Below are the code and all the weights of a small trained network. Each question names an input and a class and asks about switching units off, where a switched-off unit gives its printed mean instead of its output.

import numpy as np


def w(rows, s, z=0):
    codes = np.array(rows[::2]) - 128.0
    scale = np.full(codes.shape[1], s)
    scale[-1] = z or s
    return codes * scale


def norm(h):
    return h / np.sqrt((h * h).mean(-1, keepdims=True) + 1e-5)


def f(y):
    return y / 2 * (1 + np.tanh(0.7978845608 * (y + 0.044715 * y**3)))


def log_softmax(a):
    a = a - a.max(-1, keepdims=True)
    return a - np.log(np.exp(a).sum(-1, keepdims=True))


def net(x, mask):
    res = np.array(x, float).reshape(1, 7) / 4 @ E
    u = 0
    for l in range(3):
        y = f(norm(res) @ A[l][:, :-1].T + A[l][:, -1])
        res = res + np.where(mask[u : u + 6], y, B[l][:, -1]) @ B[l][:, :-1]
        u += 6
    return log_softmax(norm(res)[-1] @ U[:, :-1].T + U[:, -1])


A, B = {}, {}
E = w([
[132,85,177,64,81,153,151,245,81,130,118,26],'x0',
[96,164,148,92,183,73,139,81,3,154,110,137],'x1',
[116,128,97,130,113,119,127,126,126,127,119,126],'x2',
[238,77,202,113,71,162,92,100,136,44,53,248],'x3',
[124,125,129,134,132,125,131,119,136,130,111,112],'x4',
[125,130,123,128,131,129,143,137,121,119,139,134],'x5',
[100,128,116,125,124,127,148,129,135,124,113,137],'x6',
],0.0052)
A[0] = w([
[119,154,149,36,46,52,168,146,74,131,117,79,111],'0.n0',
[77,23,119,122,135,179,132,219,156,174,163,105,72],'0.n1',
[129,157,53,185,238,154,111,87,209,162,179,162,2],'0.n2',
[163,185,113,127,96,87,158,30,113,125,71,205,133],'0.n3',
[222,36,115,76,86,130,178,183,63,47,3,138,117],'0.n4',
[139,128,169,47,164,49,132,149,25,129,60,117,96],'0.n5',
],0.0042,0.0017)
B[0] = w([
[134,42,143,116,169,209,95,193,151,242,123,202,196],'0.n0',
[237,97,115,118,2,175,208,137,103,169,66,95,183],'0.n1',
[102,250,128,156,128,188,31,169,125,124,120,155,201],'0.n2',
[170,95,207,163,170,39,194,154,75,197,216,89,224],'0.n3',
[178,187,166,104,125,122,6,122,154,91,123,134,252],'0.n4',
[72,157,100,195,147,200,83,111,117,111,79,234,222],'0.n5',
],0.0052,0.0041)
A[1] = w([
[96,186,41,156,93,220,127,62,159,122,177,127,84],'1.n0',
[124,63,138,30,70,146,65,137,171,56,115,25,36],'1.n1',
[143,176,81,157,119,94,137,119,254,143,166,115,98],'1.n2',
[127,149,38,155,127,174,195,168,201,109,207,20,44],'1.n3',
[160,86,147,219,159,131,128,30,175,16,166,198,108],'1.n4',
[155,133,138,120,85,188,8,191,52,183,49,109,252],'1.n5',
],0.0039,0.0015)
B[1] = w([
[69,175,168,163,182,126,66,124,29,84,96,146,156],'1.n0',
[159,142,144,57,72,125,148,192,184,189,102,117,159],'1.n1',
[140,135,118,187,118,166,87,164,90,28,153,201,157],'1.n2',
[195,112,109,142,41,172,165,2,135,87,93,165,177],'1.n3',
[68,53,97,129,91,86,167,144,157,140,144,65,204],'1.n4',
[104,145,76,140,150,200,243,75,115,126,102,161,253],'1.n5',
],0.0061,0.0046)
A[2] = w([
[174,32,85,192,44,4,81,159,224,110,95,195,132],'2.n0',
[90,80,111,191,221,128,97,129,232,94,145,120,19],'2.n1',
[105,208,58,157,100,187,58,148,182,23,79,89,102],'2.n2',
[64,161,167,134,195,10,155,24,75,160,137,215,4],'2.n3',
[173,145,166,74,63,194,23,179,134,170,26,243,96],'2.n4',
[64,45,98,208,88,93,51,173,217,56,207,120,27],'2.n5',
],0.0038,0.0014)
B[2] = w([
[82,35,178,103,144,97,123,158,144,223,155,67,206],'2.n0',
[124,126,163,177,46,179,103,140,192,72,139,125,130],'2.n1',
[141,163,227,90,116,89,103,116,92,101,105,255,181],'2.n2',
[206,100,89,110,108,42,97,92,126,125,151,57,254],'2.n3',
[82,212,155,124,177,65,87,127,159,22,164,132,233],'2.n4',
[80,34,204,223,73,163,181,164,171,27,80,124,159],'2.n5',
],0.0054,0.004)
U = w([
[104,226,193,184,141,208,69,83,104,55,87,217,252],'0',
[76,190,52,172,193,58,79,82,61,169,189,31,118],'1',
[80,23,223,203,53,72,94,160,239,80,158,81,31],'2',
[200,53,192,112,169,2,103,59,96,167,152,88,82],'3',
[173,109,78,112,30,192,211,163,166,189,107,52,178],'4',
[41,110,73,92,228,223,203,151,53,214,86,98,68],'5',
[194,161,223,29,69,159,84,191,208,71,66,116,11],'6',
],0.0056,0.0025)

Each question gives the input, the list of numbers given to net, and the class t.
The units are the neurons (one row each of A and B). Each row of codes is followed by its name. A weight is (code - 128) times the scale printed after its matrix; where a second scale follows, it is the last column's (A, B and U).
mask holds one flag per neuron, layer by layer. A switched-off neuron (its flag False) gives its mean, the last column of its row in B, instead of its output. The means were averaged over made-up inputs and are rounded, as every weight is.
A unit's drop is (log p(t) with every unit on - log p(t) with that unit switched off) / (log p(t) with every unit on - log p(t) with every unit switched off).
The circuit of an input: a set's keep is (log p(t) with only the set's units on - log p(t) with every unit switched off) / (log p(t) with every unit on - log p(t) with every unit switched off). Starting from the 12 units with the biggest drops (on a tie, the unit counted first), units are removed one at a time, each time the one whose removal leaves the highest keep (on an exact tie, the one counted first), for as long as the keep stays at least 0.8.
units of the circuit, in order: the units of the circuit, biggest drop first
top k neurons: the k neurons with the biggest drops, biggest first
top k neurons in layer l: the k neurons of layer l with the biggest drops, biggest first
drop of u: that unit's drop, to one decimal
input [-2,-7,-1,5,-5,-2,2], class 2: units of the circuit, in order : 1.n4; 2.n0
input [-7,-1,5,-4,-4,-5,7], class 0: units of the circuit, in order : 0.n2; 2.n2
input [-5,-3,-4,2,-3,2,5], class 2: units of the circuit, in order : 1.n4
input [2,1,3,1,5,3,4], class 0: units of the circuit, in order : 0.n4; 1.n5
input [4,-1,7,-7,2,5,5], class 4: top 3 neurons : 1.n3; 0.n1; 0.n5
input [1,-5,-8,0,7,0,-7], class 4: units of the circuit, in order : 0.n1; 0.n4
input [4,4,0,1,-4,-4,-3], class 0: top 2 neurons in layer 0 : 0.n5; 0.n4
input [-4,0,5,1,5,-8,0], class 2: top 3 neurons : 1.n5; 0.n1; 2.n5
input [0,3,7,1,-8,7,6], class 3: top 2 neurons : 0.n3; 0.n2
input [7,1,-3,6,-5,-2,4], class 0: top 2 neurons in layer 1 : 1.n5; 1.n4
input [-1,4,3,7,-5,5,7], class 3: top 2 neurons in layer 0 : 0.n3; 0.n2
input [-4,4,-3,1,1,5,-6], class 3: top 2 neurons in layer 2 : 2.n3; 2.n4
input [7,2,-5,0,-8,-7,7], class 5: top 2 neurons : 1.n5; 0.n0
input [7,7,0,4,-8,1,-7], class 0: units of the circuit, in order : 0.n5
input [5,8,-3,4,-6,-1,-6], class 0: top 2 neurons in layer 0 : 0.n5; 0.n4
input [-3,-3,0,2,1,1,3], class 2: drop of 1.n4 : 0.1
input [2,-3,3,-7,-6,-3,5], class 4: drop of 0.n5 : 0.2
input [5,-2,4,-8,-7,0,-2], class 4: drop of 1.n3 : 0.2
input [-6,-7,-3,4,-1,5,5], class 2: top 2 neurons : 1.n4; 2.n0
input [-7,-4,4,-4,-5,7,-8], class 0: top neuron : 0.n2
input [-4,-7,-3,5,3,-7,-5], class 2: top 2 neurons : 1.n4; 2.n0
